In the rows, 128 means zero.
Facts:
budu	Σ	vaska; drudro	Σ	plitra; drudro	Σ	breskemes; drudro	Σ	kezo; trokiflum	Σ	skitik; bruze	Σ	drirur; trido	Σ	skitom; trido	Σ	dritre; trido	Σ	voram
tolo	Σ	nukam; tolo	Σ	moli; gelom	Σ	grire; gelom	Σ	nebros; gelom	Σ	givis; plipam	Σ	zenul; raflok	Σ	samupir; raflok	Σ	moli; raflok	Σ	floplamur
garas	Σ	rogral; traru	Σ	fegal; traru	Σ	drikobril; traru	Σ	dugisel; traru	Σ	brarok; vustul	Σ	driba; starok	Σ	trolagun; bivus	Σ	kubrul; skestel	Σ	vaska
skestel	Σ	radur; flenak	Σ	brogus; flitra	Σ	fegal; flitra	Σ	broskol; stotubrim	Σ	medek; putriklal	Σ	piral; putriklal	Σ	goplak; putriklal	Σ	zugen; putriklal	Σ	brumo
putriklal	Σ	ripem; getul	Σ	piflus; getul	Σ	brumo; vebrul	Σ	plitro; vebrul	Σ	brogus; drevuk	Σ	flanum; drevuk	Σ	klutaska; gobraplas	Σ	grire; gobraplas	Σ	dugisel
dineklel	Σ	driba; dineklel	Σ	samupir; dineklel	Σ	trizol; bristir	Σ	kudil; bristir	Σ	zotre; sisti	Σ	flabro; sisti	Σ	ronobus; sisti	Σ	pleplustos; drige	Σ	dugisel
tusodok	Σ	tenu; tusodok	Σ	flegrus; tusodok	Σ	trizol; napedi	Σ	drirur; favom	Σ	stadron; favom	Σ	luplus; skabik	Σ	detagrun; klidrolas	Σ	flade; plagoke	Σ	drogra
plagoke	Σ	tobotril; plagoke	Σ	staker; brotaki	Σ	bimak; nobor	Σ	goflan; nobor	Σ	ronobus; lestorim	Σ	radur; dizen	Σ	brukluskis; dizen	Σ	vafim; dizen	Σ	deplak
ditin	Σ	bisik; ditin	Σ	pekla; ditin	Σ	breplis; ditin	Σ	brukluskis; ditin	Σ	mabu; ditin	Σ	ripem; kupli	Σ	breplis; kupli	Σ	skebu; famatris	Σ	flafa
famatris	Σ	drutrasu; balal	Σ	moli; balal	Σ	kludre; saplutrar	Σ	dukures; stuzo	Σ	kudil; bregudo	Σ	sibuk; relas	Σ	breskemes; flunin	Σ	goplak; flunin	Σ	nebros
flunin	Σ	moli; flunin	Σ	plete; destor	Σ	fegal; destor	Σ	tralu; destor	Σ	skebu; suvar	Σ	mutraplu; suvar	Σ	grire; suvar	Σ	breplir; nasu	Σ	domal
nasu	Σ	skitom; sigro	Σ	bisik; sigro	Σ	brarok; bebur	Σ	greflor; bebur	Σ	ninen; bebur	Σ	breplir; bebur	Σ	drurufar; fikises	Σ	zotre; fikises	Σ	miflur
numu	Σ	kubrul; numu	Σ	klutaska; seguk	Σ	drisa; seguk	Σ	runos; seguk	Σ	luplus; seguk	Σ	stobim; dinim	Σ	pifun; fidir	Σ	fovidrel; fidir	Σ	goflan
fidir	Σ	samupir; fidir	Σ	drogra; fidir	Σ	tutas; fidir	Σ	pleplustos; gepon	Σ	medek; gepon	Σ	kodro; gepon	Σ	drogra; gepon	Σ	duzu; seplas	Σ	domal
seplas	Σ	bokil; seplas	Σ	skebu; seplas	Σ	ripem; nuson	Σ	drabrus; dotem	Σ	zavi; dotem	Σ	vafim; dotem	Σ	broskol; bribok	Σ	tifu; bribok	Σ	sekipor
vubri	Σ	kligrosku; drabrus	ξ	a; tenu	ξ	a; skebu	ξ	a; fegal	ξ	d; drogra	ξ	c; floplamur	ξ	a; trupum	ξ	a; gratim	ξ	a
flupok	ξ	a; zotre	ξ	b; budu	ξ	c; kluzagil	ξ	d; ripem	ξ	c; pleplustos	ξ	c; drudro	ξ	a; sosen	ξ	c; nutrel	ξ	c
tadrasto	ξ	d; tifu	ξ	b; drisa	ξ	d; trokiflum	ξ	c; goflan	ξ	b; trerik	ξ	b; bruze	ξ	a; piral	ξ	a; bimak	ξ	b
trido	ξ	c; grire	ξ	b; kludre	ξ	a; kligrosku	ξ	b; luplus	ξ	a; pifun	ξ	c; gigre	ξ	b; tolo	ξ	a; gelom	ξ	b
plipam	ξ	b; stadru	ξ	b; skipan	ξ	a; raflok	ξ	d; duzu	ξ	a; trizol	ξ	c; grufa	ξ	a; klafas	ξ	d; greflor	ξ	c
fiflegrun	ξ	b; garas	ξ	a; bolan	ξ	a; traru	ξ	b; kezo	ξ	b; vafim	ξ	d; vustul	ξ	b; starok	ξ	a; bivus	ξ	c
klutaska	ξ	b; mabu	ξ	b; bisik	ξ	a; stadron	ξ	b; drozi	ξ	a; zugen	ξ	a; breplis	ξ	a; skestel	ξ	a; flenak	ξ	a
flafa	ξ	d; plitro	ξ	a; flitra	ξ	b; brumo	ξ	b; rofla	ξ	d; flitroplin	ξ	b; stotubrim	ξ	c; disker	ξ	a; putriklal	ξ	c
zenul	ξ	a; dritre	ξ	d; talilo	ξ	a; getul	ξ	c; vebrul	ξ	b; ketrom	ξ	b; drevuk	ξ	b; latrosen	ξ	b; staker	ξ	b
vene	ξ	c; sibuk	ξ	b; gobraplas	ξ	b; dineklel	ξ	d; tresti	ξ	d; bristir	ξ	c; kudil	ξ	a; deplak	ξ	c; flegrus	ξ	b
pabrom	ξ	c; rastirim	ξ	d; zavi	ξ	a; sisti	ξ	d; flade	ξ	a; drige	ξ	d; tusodok	ξ	a; napedi	ξ	b; favom	ξ	b
plete	ξ	c; mubutram	ξ	c; skabik	ξ	c; tugal	ξ	b; bokil	ξ	c; klidrolas	ξ	c; brarok	ξ	c; pluskul	ξ	d; turonus	ξ	a
ploplo	ξ	a; kubrul	ξ	c; plagoke	ξ	a; sizor	ξ	c; nabim	ξ	c; brotaki	ξ	a; brukluskis	ξ	c; radur	ξ	b; rogral	ξ	a
nobor	ξ	a; lestorim	ξ	c; plitra	ξ	d; nukam	ξ	b; soron	ξ	d; sekipor	ξ	a; stedres	ξ	a; dizen	ξ	d; grupar	ξ	c
dratrom	ξ	c; ditin	ξ	a; breskemes	ξ	b; dukures	ξ	c; vaska	ξ	d; besak	ξ	c; skestas	ξ	b; kupli	ξ	d; drutrasu	ξ	a
famatris	ξ	c; kodro	ξ	a; kligres	ξ	a; balal	ξ	d; mifla	ξ	a; ninen	ξ	a; grizas	ξ	c; brogus	ξ	a; voram	ξ	c
stumis	ξ	a; trolagun	ξ	b; pekla	ξ	b; saplutrar	ξ	a; stuzo	ξ	c; mutraplu	ξ	a; bregudo	ξ	b; gruki	ξ	b; miflur	ξ	d
steske	ξ	b; skitik	ξ	a; relas	ξ	b; feles	ξ	b; flunin	ξ	a; guflin	ξ	a; bredal	ξ	a; drurufar	ξ	d; moli	ξ	b
medek	ξ	c; destor	ξ	c; goplak	ξ	a; suvar	ξ	c; flanum	ξ	c; givis	ξ	c; skitom	ξ	c; fubo	ξ	a; detagrun	ξ	b
tobotril	ξ	b; stobim	ξ	d; gugak	ξ	a; drirur	ξ	b; ronobus	ξ	a; klukle	ξ	a; plapeste	ξ	a; stidiplok	ξ	c; flatil	ξ	d
tralu	ξ	c; driba	ξ	c; drikobril	ξ	b; nasu	ξ	d; samupir	ξ	c; sigro	ξ	a; fovidrel	ξ	c; bebur	ξ	a; lemuk	ξ	d
fikises	ξ	d; domal	ξ	d; runos	ξ	a; broskol	ξ	d; flabro	ξ	a; kageklil	ξ	b; numu	ξ	b; seguk	ξ	b; sivo	ξ	c
nebros	ξ	a; breplir	ξ	a; badrus	ξ	a; piflus	ξ	d; dinim	ξ	b; tutas	ξ	d; fodim	ξ	d; fidir	ξ	b; gepon	ξ	c
nanu	ξ	b; seplas	ξ	a; nuson	ξ	b; lusun	ξ	a; pasa	ξ	d; dotem	ξ	c; dugisel	ξ	a; nafor	ξ	c; bribok	ξ	c
vubri	ξ	a; sasa	ξ	a; drabrus	τ	duzu; skebu	τ	vebrul; floplamur	τ	budu; trupum	τ	nabim; gratim	τ	flafa; flupok	τ	dotem; budu	τ	gratim
kluzagil	τ	rastirim; ripem	τ	kageklil; pleplustos	τ	nebros; drudro	τ	trido; sosen	τ	sivo; nutrel	τ	mabu; tadrasto	τ	voram; tifu	τ	ditin; drisa	τ	soron
trokiflum	τ	pluskul; goflan	τ	bristir; trerik	τ	kligres; bruze	τ	traru; piral	τ	drudro; trido	τ	stadron; grire	τ	rogral; kludre	τ	tralu; kligrosku	τ	medek
luplus	τ	bregudo; pifun	τ	dukures; gigre	τ	stobim; gelom	τ	ketrom; plipam	τ	sigro; stadru	τ	skestas; skipan	τ	flitra; raflok	τ	vene; duzu	τ	brogus
trizol	τ	ronobus; grufa	τ	driba; klafas	τ	broskol; greflor	τ	bribok; fiflegrun	τ	kludre; garas	τ	drirur; bolan	τ	kodro; traru	τ	domal; kezo	τ	skebu
vustul	τ	kezo; klutaska	τ	plapeste; mabu	τ	fidir; bisik	τ	dritre; stadron	τ	nobor; breplis	τ	tifu; flenak	τ	miflur; flafa	τ	tobotril; plitro	τ	lusun
brumo	τ	saplutrar; rofla	τ	latrosen; flitroplin	τ	skabik; disker	τ	drutrasu; putriklal	τ	klidrolas; zenul	τ	dugisel; dritre	τ	pifun; talilo	τ	drabrus; vebrul	τ	drisa
ketrom	τ	steske; latrosen	τ	ripem; sibuk	τ	starok; tresti	τ	destor; deplak	τ	plete; pabrom	τ	famatris; rastirim	τ	kligrosku; sisti	τ	pasa; flade	τ	skestel
favom	τ	tresti; plete	τ	suvar; mubutram	τ	grire; skabik	τ	nafor; bokil	τ	grizas; klidrolas	τ	trolagun; brarok	τ	nutrel; pluskul	τ	bokil; turonus	τ	fiflegrun
ploplo	τ	tugal; plagoke	τ	brarok; sizor	τ	tutas; nabim	τ	stidiplok; brotaki	τ	goflan; brukluskis	τ	gigre; nobor	τ	flitroplin; plitra	τ	goplak; nukam	τ	piflus
soron	τ	guflin; sekipor	τ	klutaska; dizen	τ	kluzagil; grupar	τ	brumo; dratrom	τ	fubo; breskemes	τ	stumis; dukures	τ	flabro; besak	τ	klukle; skestas	τ	gruki
drutrasu	τ	bivus; famatris	τ	drozi; kodro	τ	plitra; kligres	τ	greflor; grizas	τ	sasa; brogus	τ	lemuk; voram	τ	dizen; stumis	τ	feles; trolagun	τ	besak
saplutrar	τ	rofla; stuzo	τ	gugak; miflur	τ	deplak; steske	τ	brukluskis; skitik	τ	vustul; feles	τ	bruze; guflin	τ	sizor; bredal	τ	pabrom; medek	τ	garas
destor	τ	trupum; goplak	τ	pleplustos; suvar	τ	breplir; flanum	τ	sisti; fubo	τ	fodim; tobotril	τ	stadru; stobim	τ	staker; gugak	τ	breskemes; ronobus	τ	sekipor
klukle	τ	nuson; flatil	τ	dratrom; tralu	τ	mifla; driba	τ	turonus; drikobril	τ	sibuk; samupir	τ	lestorim; sigro	τ	ploplo; lemuk	τ	trerik; domal	τ	grupar
flabro	τ	stedres; kageklil	τ	skipan; numu	τ	badrus; sivo	τ	trizol; nebros	τ	mubutram; breplir	τ	luplus; badrus	τ	flade; piflus	τ	numu; dinim	τ	sosen
fodim	τ	putriklal; fidir	τ	klafas; gepon	τ	piral; nanu	τ	samupir; nuson	τ	favom; pasa	τ	plitro; dugisel	τ	disker; nafor	τ	brotaki; bribok	τ	bolan
vubri	τ	tadrasto

Known rows:
[194  88 146 143  95 104 122 114 144  81  86 131 137 116 172 104 123 129
 103 123 103 135 144 142 113 113 141 126 138 157 113 131 138 123 140 202
 162 113 125 134 144 177  86  66 124 115 132 118 129] -> kodro
[134 118 121 137 126 114 156 137 131 124 126 131 134 128 133 127 122 126
 134 131 124 121 139 131 141 127 114 129 130 138 126 142 128 120 120 125
 131 138 124 132 115  73 139 130 131 126 110 127 127] -> gugak
[174 125 130 119 119 131  98 130 127 133 115 136 132 120 154 123 128 129
 127 133 124 126 157 126 142 113 100 128 123 122 106 115 121 131 133 142
 108 128 129  91 116 149 141 127 126 136 138 104 131] -> rogral
[136 119 121 136 122 118 151 136 133 127 126 132 133 124 134 125 124 126
 131 131 127 123 147 130 142 124 111 128 127 134 122 135 127 122 121 123
 127 136 125 129 118  86 141 129 127 126 113 123 127] -> skipan
[165 195 122  71 132 150  95 139 103 150 119 140 126 132 147 131 136 121
 131 133 142 116 148 117 129 131 116 132  92 139 108 127 121 128 140 163
  77 121 117  89 114  66 119  72 134 119 124 142 138] -> mutraplu
[ 97 107 115 138 100 133 180 112 111 152 164 117 106 122 111 122 127 144
 148 139 117 146 126 157 121 120 123 144 125  84 118 138 133 148 123 134
 174 132 137 152 157 163 125 184 144 135 102 143 125] -> nuson
[186 164 116 161 121  79 138 153 139 121 156 138 130 181 123 147 142 108
 136 112 132 107 153 143 130 151 128 119 112 173 141 140 121 132 122 112
 150 126  88 138 167  45 103 174 124 131 106 116 136] -> brumo
[168 126 122 103 130 118  85 138 118 140 129 132 139 129 154 129 129 125
 119 127 121 125 145 120 134 128  75 134 129 111 113  86 124 138 135 139
  99 124 133  98 116 161 138 159 116 138 141 102 132] -> kubrul
[ 31 193 112  69 153 151 165 145 106 154 136 127 116 119  93 132 131 128
 121 134 153 125 109 109 131 146 138 133 102 139 151 139 137 114 131 134
 106 121 133 153 104  40 125  51 130 101 111 185 126] -> suvar
[ 78 117 114 125 136 124 163 141 129 136 135 125 128 119 115 126 122 133
 119 133 130 130 126 123 140 130 101 131 133 123 139 112 134 122 124 117
 133 129 139 146 107 121 146 134 119 125 119 132 123] -> stuzo
[121 111 100 123 103 125 153 128 111 144 168 117 111 125 129 128 123 137
 156 130 108 144 123 153 127 121 102 149 131  84 126 119 134 153 126 161
 148 133 141 138 160 171 117 169 131 131 105 143 127] -> besak
[ 83 139 131 155 121 154 127 129 161 139 135 137 105 132  97 136 135 141
 140 128 148 147 124 125 150 109 173 121 121 133 158 125 122 131 124  81
 135 129 140 123 150 217 145 105 123 142 153 118 122] -> nasu
[ 80 110 142 145 116 139 149 121 142 123 108 110 137  80 101 111 122 132
 119 133 132 148  89 141 126 121 207 117 138 129 137 131 135 129 108  77
 184 126 147 195 172 134 107  98 104  98 115 147 122] -> sisti
[115 100 133 123 134 128 129 123 128 140 107 128 139 127 121 134 126 128
 133 127 135 131  85 117 119 143 139 133 138 126 133 139 131 129 130 100
 125 138 140 152 116 100 140 134 134 126 132 126 129] -> tadrasto
[ 92 177 137 102 116 164 113 131 129 155 114 124 123  88 105 118 134 130
 120 135 152 143 114 128 135 119 195 119 101 136 132 116 126 132 121  90
 141 115 140 153 169 128 106  60 104 101 128 150 129] -> balal
[ 90 146 145 119 111 156 114 126 138 143 106 116 132  69 104 107 127 133
 114 138 142 151 107 136 137 108 211 112 117 122 126 106 127 136 110  72
 172 115 150 169 184 158 105  75  92  97 128 140 125] -> dineklel
[ 87 119 128 125 120 154 137 129 138 161 118 130 126  96 112 121 131 142
 121 143 149 143 129 124 148 115 127 129 118 122 128 107 127 128 126  70
 130 130 150 140 121 166 157 122 116 130 135 113 124] -> fikises

Rows:
No name comes twice in this set of rows, the named rows included.
[190 107 142 128 111  95  93 123 133  84 100 118 146 115 166 110 123 118
  98 112 101 133 121 142 104 128 141 125 143 144 119 104 139 132 137 198
 162 105 128 152 165 173  68  84 104 104 133 128 132] | pleplustos
[148 156 117 128 143 115 102 134 131 107 153 136 117 182 131 154 135 119
 148 105 123 121 116 116 120 144 128 132 132 144 160 136 127 133 139 171
  95 129 113 100 134 134 113 122 141 143 142 135 132] | brarok
[ 78 118 117 120 137 126 157 138 129 133 136 123 128 118 113 125 123 133
 120 131 130 132 122 122 138 131 110 131 134 120 142 115 135 122 125 120
 130 128 139 144 109 125 141 124 120 125 122 135 123] | trokiflum
[124  95 145 109 148 106 117 115 113 137 111 126 143 142 120 137 128 122
 123 125 123 117  90 106 110 158 121 128 143 105 112 152 128 133 134 125
 141 133 128 132 103  74 140 166 151 133 140 121 132] | kligrosku
[188 180 127  90 125 128 114 127 113 110 111 138 124 151 160 129 136 117
 126 117 129 117 136 126 101 140 139 135 102 175 123 152 133 121 153 215
  98 116 102 111 127  68  80  31 144 110 119 157 139] | nebros
[165 133 140 138 143 105  83 118 143  97 122 141 121 189 125 162 130 116
 168 100 114 119 100 102 123 144 169 123 151 130 150 187 119 135 133 170
 111 141 114  81 132 114 125 109 163 150 162 126 132] | skebu
[192 146 139 111 125 106  66 130 115 102 115 111 152 112 154 120 124 107
 118 112 106 126 103 140 105 136 164 121 139 123 116 103 130 143 121 163
 146 112 124 149 186 111  66 115  97  96 121 141 136] | samupir
[181 143 130 143 121 137  68 126 146 130 133 142 117 166 137 149 141 127
 151 115 135 133 129 123 127 126 140 128 123 139 143 122 117 142 138 119
  91 130 121  90 151 198 129 133 131 155 160  99 134] | broskol
[161 170 129 159 145 151 109 119 131  87 147 127 118 157 143 141 128 120
 153 114 125 116 131 138 109 125 160 123 131 155 147 153 124 116 127 151
  74 133 104 100 137 123 109 106 138 132 128 149 129] | piral
[167 103 127 130 123 117 136 123 127 112 115 133 134 135 155 125 124 128
 128 128 118 123 140 128 123 127 100 135 133 139 118 140 131 122 135 166
 115 134 123 115 105 114 130 119 141 132 124 120 129] | drabrus
[131 105 125 138 120 134 137 124 129 139 123 125 132 123 130 130 129 131
 135 131 133 135 107 131 119 135 128 136 130 133 131 127 131 130 130 101
 121 136 135 149 127 124 133 141 131 130 122 123 129] | flatil
[ 66 201 128  94 136 162 135 134 117 163 141 136 102 130  93 130 143 134
 119 137 160 128 141 117 137 131 154 122  88 136 133 136 124 124 135 121
 127 114 121 123 127 113 127  80 133 123 131 154 128] | gobraplas
[156 103 143 109 140  94  76 125 120 107 103 115 156 117 138 129 119 112
 121 112 104 127  85 117 112 145 148 122 158 102 119 122 131 142 120 143
 153 124 137 142 152 108 103 139 114 111 138 127 132] | medek
[ 52 176 108 160 127 111 212 157 154 143 167 139 102 162  66 141 141 127
 132 129 157 120 151 131 162 136 153 115  99 172 172 155 125 117 113  78
 172 129 105 160 148  60 137 125 128 126 103 143 122] | traru

Now the same nodes, written a new way:
Known rows:
[125 131 152  70 136 169 156 146 153  98  88  23 136] -> sisti
[152 180 134 152  95 163 148 125 109 105 118  58 177] -> stotubrim
[121 138  92 137 109 153 140 127 115 113 155 129 169] -> sibuk
[140 143  82 155 129 162 127 118 108  89 129 121 160] -> ploplo
[146 124  90 166 119 161 150 105  99 125 141 111 145] -> tugal
[126 193 153 169 106 152 154 106 101  99  93  94 148] -> getul
[120 157 112 134  94 169  72 148 101  85 152 100 163] -> nukam
[152 136 139 146 131 179 133 122 110  62 106  71 143] -> tolo
[140 157  83 125 137 155 129 125 123  67  95 123 173] -> vubri
[ 87 197 128 179  74 144 109 116  98 127 158 145 146] -> brarok
[134 127 108 133  96 178 115 148 107 100 172  78 170] -> tobotril
[136 116 117 150  85 191 104 153  94  92 195  62 173] -> goflan
[137 117 102 153 134 153 165 117 118 121 143 107 138] -> mifla
[123 139  73 155  94 161 124 121 101 114 175 144 190] -> breskemes
[156 140  91 157 142 165 173  99 112  70  91 112 168] -> drudro
[ 70 136 139 173  97 164 119 111 107  80 182 177 136] -> skebu
[152 119  86 162 136 163 146 120 108 132 142 115 129] -> plapeste

Rows:
No name comes twice in this set of rows, the named rows included.
[126 101 133 152  87 209 144 125 115 104 196  43 157] | tutas
[101 144 133 156 107 164 104 120 104  84 164 136 125] | zugen
[103 202 133 186  81 150 109 106  93 115 150 139 140] | bokil
[129 123  88 154 108 148 139 127 109 150 174 122 145] | drirur
[ 89 139 114  76 133 142 159 134 161 134 120 101 138] | pasa
[103 125 108  84 134 127 150 156 153 133 153 120 143] | plitro
[ 88 188 118  76  99 114 144 159 150 140 137 114 180] | flanum
[105 130 134 146  75 181  85 149  96  99 200  92 154] | moli
[160 168 114 185 111 152 199  87 102 128 102  87 172] | bristir
[127 158  90 133 109 153 124 126 114  77 124 124 186] | nanu
[150 148 145 203 151 161 144  80  96  74  73 124  88] | ditin
[143 172 129 147 125 164 114 113 103  48  69 105 156] | gelom
[104 163 136 164 120 171 135  76 115  75  82 134 120] | kupli
[119 106 112 161 115 164 184 113 122 111 182 118 161] | rogral
[144 191 131 175 109 153 172  90 102  92  82 107 170] | trido

